Below is a small trained network, with its code and all its weights. Each question gives an input and a class and asks what happens when units are switched off, that is, made to give their printed mean instead of their output.

import numpy as np


def w(rows, s, z=0):
    codes = np.array(rows[::2]) - 128.0
    scale = np.full(codes.shape[1], s)
    scale[-1] = z or s
    return codes * scale


def norm(h):
    return h / np.sqrt((h * h).mean(-1, keepdims=True) + 1e-5)


def f(y):
    return y / 2 * (1 + np.tanh(0.7978845608 * (y + 0.044715 * y**3)))


def log_softmax(a):
    a = a - a.max(-1, keepdims=True)
    return a - np.log(np.exp(a).sum(-1, keepdims=True))


def net(x, mask):
    res = np.array(x, float).reshape(1, 2) / 4 @ E
    u = 0
    for l in range(2):
        y = f(norm(res) @ A[l][:, :-1].T + A[l][:, -1])
        res = res + np.where(mask[u : u + 6], y, B[l][:, -1]) @ B[l][:, :-1]
        u += 6
    return log_softmax(norm(res)[-1] @ U[:, :-1].T + U[:, -1])


A, B = {}, {}
E = w([
[15,22,80,131,69],'x0',
[149,85,33,46,254],'x1',
],0.0087)
A[0] = w([
[107,131,154,24,246,224],'L0N0',
[115,1,130,6,45,164],'L0N1',
[179,231,64,245,128,120],'L0N2',
[147,165,153,149,161,3],'L0N3',
[227,92,131,208,169,201],'L0N4',
[69,191,55,26,160,166],'L0N5',
],0.0062,0.0033)
B[0] = w([
[129,107,212,174,82,253],'L0N0',
[118,163,131,76,40,242],'L0N1',
[88,130,70,254,164,182],'L0N2',
[54,224,165,161,209,113],'L0N3',
[118,60,52,93,20,183],'L0N4',
[70,92,147,139,78,197],'L0N5',
],0.0074,0.0041)
A[1] = w([
[41,105,121,117,85,178],'L1N0',
[163,88,65,78,158,134],'L1N1',
[144,85,154,12,202,104],'L1N2',
[219,207,219,77,199,78],'L1N3',
[182,147,170,27,64,198],'L1N4',
[140,124,170,193,144,252],'L1N5',
],0.011,0.0033)
B[1] = w([
[157,181,105,97,171,254],'L1N0',
[201,158,178,138,63,161],'L1N1',
[106,230,245,205,112,179],'L1N2',
[38,105,21,27,72,195],'L1N3',
[145,42,148,207,180,189],'L1N4',
[132,77,129,95,163,209],'L1N5',
],0.012,0.0076)
U = w([
[77,123,34,49,87,142],'0',
[126,192,254,157,108,185],'1',
[152,31,132,170,202,104],'2',
[132,198,111,138,194,8],'3',
],0.021,0.012)

Each question gives the input, the list of numbers given to net, and the class t.
The units are the neurons (one row each of A and B). Each row of codes is followed by its name. A weight is (code - 128) times the scale printed after its matrix; where a second scale follows, it is the last column's (A, B and U).
mask holds one flag per neuron, layer by layer. A switched-off neuron (its flag False) gives its mean, the last column of its row in B, instead of its output. The means were averaged over made-up inputs and are rounded, as every weight is.
A unit's drop is (log p(t) with every unit on - log p(t) with that unit switched off) / (log p(t) with every unit on - log p(t) with every unit switched off).
The circuit of an input: a set's keep is (log p(t) with only the set's units on - log p(t) with every unit switched off) / (log p(t) with every unit on - log p(t) with every unit switched off). Starting from all 12 units, units are removed one at a time, each time the one whose removal leaves the highest keep (on an exact tie, the one counted first), for as long as the keep stays at least 0.8.
units of the circuit, in order: the units of the circuit, biggest drop first
most important unit: the unit with the biggest drop
k most important neurons of layer l: the k neurons of layer l with the biggest drops, biggest first
drop of u: that unit's drop, to one decimal
input [-4,6], class 1: most important unit => L1N2
input [6,8], class 1: units of the circuit, in order => L1N2; L1N3; L1N1
input [-4,-2], class 0: 2 most important neurons of layer 1 => L1N4; L1N2
input [3,-3], class 2: 3 most important neurons of layer 0 => L0N2; L0N5; L0N1
input [3,3], class 2: units of the circuit, in order => L1N4; L0N2; L0N1; L1N3
input [2,-3], class 2: 3 most important neurons of layer 1 => L1N3; L1N4; L1N2
input [-4,4], class 0: 2 most important neurons of layer 0 => L0N0; L0N1
input [-5,6], class 1: 2 most important neurons of layer 0 => L0N4; L0N5
input [-1,-2], class 2: 2 most important neurons of layer 1 => L1N3; L1N2
input [-3,2], class 2: 3 most important neurons of layer 0 => L0N0; L0N4; L0N5
input [1,3], class 2: 2 most important neurons of layer 0 => L0N0; L0N2
input [-2,-2], class 2: 2 most important neurons of layer 0 => L0N1; L0N2
input [-3,0], class 2: 2 most important neurons of layer 0 => L0N4; L0N2
input [1,0], class 2: most important unit => L1N4
input [-5,-5], class 0: 2 most important neurons of layer 0 => L0N5; L0N0
input [-8,7], class 0: drop of L1N3 => 4.7
input [2,6], class 1: drop of L1N1 => 0.0
input [-4,-1], class 0: drop of L0N3 => 0.1
